Here is a tiny trained network, its code and every weight. The questions are about switching its units off for an input and a class, where a switched-off unit gives its printed mean instead of its output.

import numpy as np


def w(rows, s, z=0):
    codes = np.array(rows[::2]) - 128.0
    scale = np.full(codes.shape[1], s)
    scale[-1] = z or s
    return codes * scale


def norm(h):
    return h / np.sqrt((h * h).mean(-1, keepdims=True) + 1e-5)


def f(y):
    return np.maximum(y, 0)


def log_softmax(a):
    a = a - a.max(-1, keepdims=True)
    return a - np.log(np.exp(a).sum(-1, keepdims=True))


def net(x, mask):
    res = np.array(x, float).reshape(1, 5) / 4 @ E
    u = 0
    for l in range(3):
        y = f(norm(res) @ A[l][:, :-1].T + A[l][:, -1])
        res = res + np.where(mask[u : u + 3], y, B[l][:, -1]) @ B[l][:, :-1]
        u += 3
    return log_softmax(norm(res)[-1] @ U[:, :-1].T + U[:, -1])


A, B = {}, {}
E = w([
[132,108,148,132,149,118,170,108,139,77],'x0',
[159,255,150,97,97,87,115,102,128,123],'x1',
[122,82,152,76,41,65,97,111,66,64],'x2',
[169,79,81,160,103,105,51,196,96,123],'x3',
[88,139,123,88,90,185,179,187,112,86],'x4',
],0.0061)
A[0] = w([
[135,79,155,153,62,65,94,74,73,40,127],'0.n0',
[87,11,128,91,118,251,192,217,138,83,65],'0.n1',
[92,192,129,97,153,130,126,80,165,149,252],'0.n2',
],0.0033,0.0015)
B[0] = w([
[155,197,105,38,129,87,175,211,102,147,239],'0.n0',
[107,211,132,114,144,254,148,116,54,161,251],'0.n1',
[193,200,137,117,123,192,77,40,181,133,222],'0.n2',
],0.0062,0.0032)
A[1] = w([
[89,3,144,117,120,146,171,123,114,71,5],'1.n0',
[162,77,62,188,109,125,95,210,141,111,62],'1.n1',
[162,79,114,119,152,53,56,136,143,155,65],'1.n2',
],0.0067,0.0023)
B[1] = w([
[63,151,12,153,114,241,6,173,90,133,208],'1.n0',
[169,109,159,103,176,164,243,38,203,74,255],'1.n1',
[184,103,117,254,43,83,166,208,160,167,252],'1.n2',
],0.007,0.0029)
A[2] = w([
[119,202,100,192,120,206,99,171,154,146,136],'2.n0',
[135,53,132,246,145,88,129,142,144,127,15],'2.n1',
[112,93,208,170,175,94,89,1,184,132,1],'2.n2',
],0.006,0.002)
B[2] = w([
[169,135,63,198,155,63,105,155,126,200,253],'2.n0',
[128,1,174,161,42,52,133,129,204,155,189],'2.n1',
[20,104,193,93,140,202,137,93,120,68,180],'2.n2',
],0.0075,0.0051)
U = w([
[168,164,155,51,74,10,115,146,97,75,132],'0',
[86,131,61,163,141,186,79,188,74,178,163],'1',
[52,142,220,51,129,150,150,52,153,67,154],'2',
[175,29,135,201,81,50,141,147,188,152,123],'3',
[82,21,152,163,189,120,156,87,155,130,65],'4',
[156,180,124,174,214,161,196,100,181,169,183],'5',
[122,101,162,76,174,83,158,122,129,127,3],'6',
[85,74,114,47,99,149,161,180,59,68,96],'7',
],0.012,0.005)

Each question gives the input, the list of numbers given to net, and the class t.
The units are the neurons (one row each of A and B). Each row of codes is followed by its name. A weight is (code - 128) times the scale printed after its matrix; where a second scale follows, it is the last column's (A, B and U).
mask holds one flag per neuron, layer by layer. A switched-off neuron (its flag False) gives its mean, the last column of its row in B, instead of its output. The means were averaged over made-up inputs and are rounded, as every weight is.
A unit's drop is (log p(t) with every unit on - log p(t) with that unit switched off) / (log p(t) with every unit on - log p(t) with every unit switched off).
unit that matters most: the unit with the biggest drop
k most important neurons: the k neurons with the biggest drops, biggest first
k most important neurons of layer l: the k neurons of layer l with the biggest drops, biggest first
drop of u: that unit's drop, to one decimal
input [6,-4,-4,2,8], class 1: unit that matters most : 1.n1
input [-2,-4,-5,4,2], class 5: 2 most important neurons : [1.n1 1.n0]
input [-8,1,2,-1,1], class 0: 4 most important neurons : [1.n0 0.n1 1.n2 2.n2]
input [0,-3,6,0,-2], class 7: 4 most important neurons : [0.n0 2.n0 0.n2 1.n0]
input [8,-3,-4,-7,-8], class 2: 2 most important neurons of layer 2 : [2.n2 2.n0]
input [-6,-2,-4,5,-5], class 3: 2 most important neurons : [1.n2 2.n1]
input [-4,-8,-4,7,0], class 5: 3 most important neurons : [1.n1 0.n1 1.n2]
input [-6,6,-4,7,-5], class 3: 2 most important neurons : [1.n2 0.n1]
input [6,-8,8,3,8], class 1: 2 most important neurons : [1.n0 0.n1]
input [8,-7,-1,-2,-8], class 3: 3 most important neurons : [2.n1 1.n0 0.n1]
input [7,-8,1,7,5], class 1: 2 most important neurons : [1.n0 0.n1]
input [-7,-6,7,-6,-4], class 1: 2 most important neurons of layer 1 : [1.n0 1.n1]
input [5,-7,7,-6,-3], class 1: drop of 1.n0 : 0.9
input [-3,-8,5,-8,-5], class 1: drop of 1.n0 : 1.0
input [1,-7,7,5,1], class 1: drop of 1.n0 : 2.1
input [0,-3,1,0,7], class 1: most important neuron of layer 2 : [2.n0]
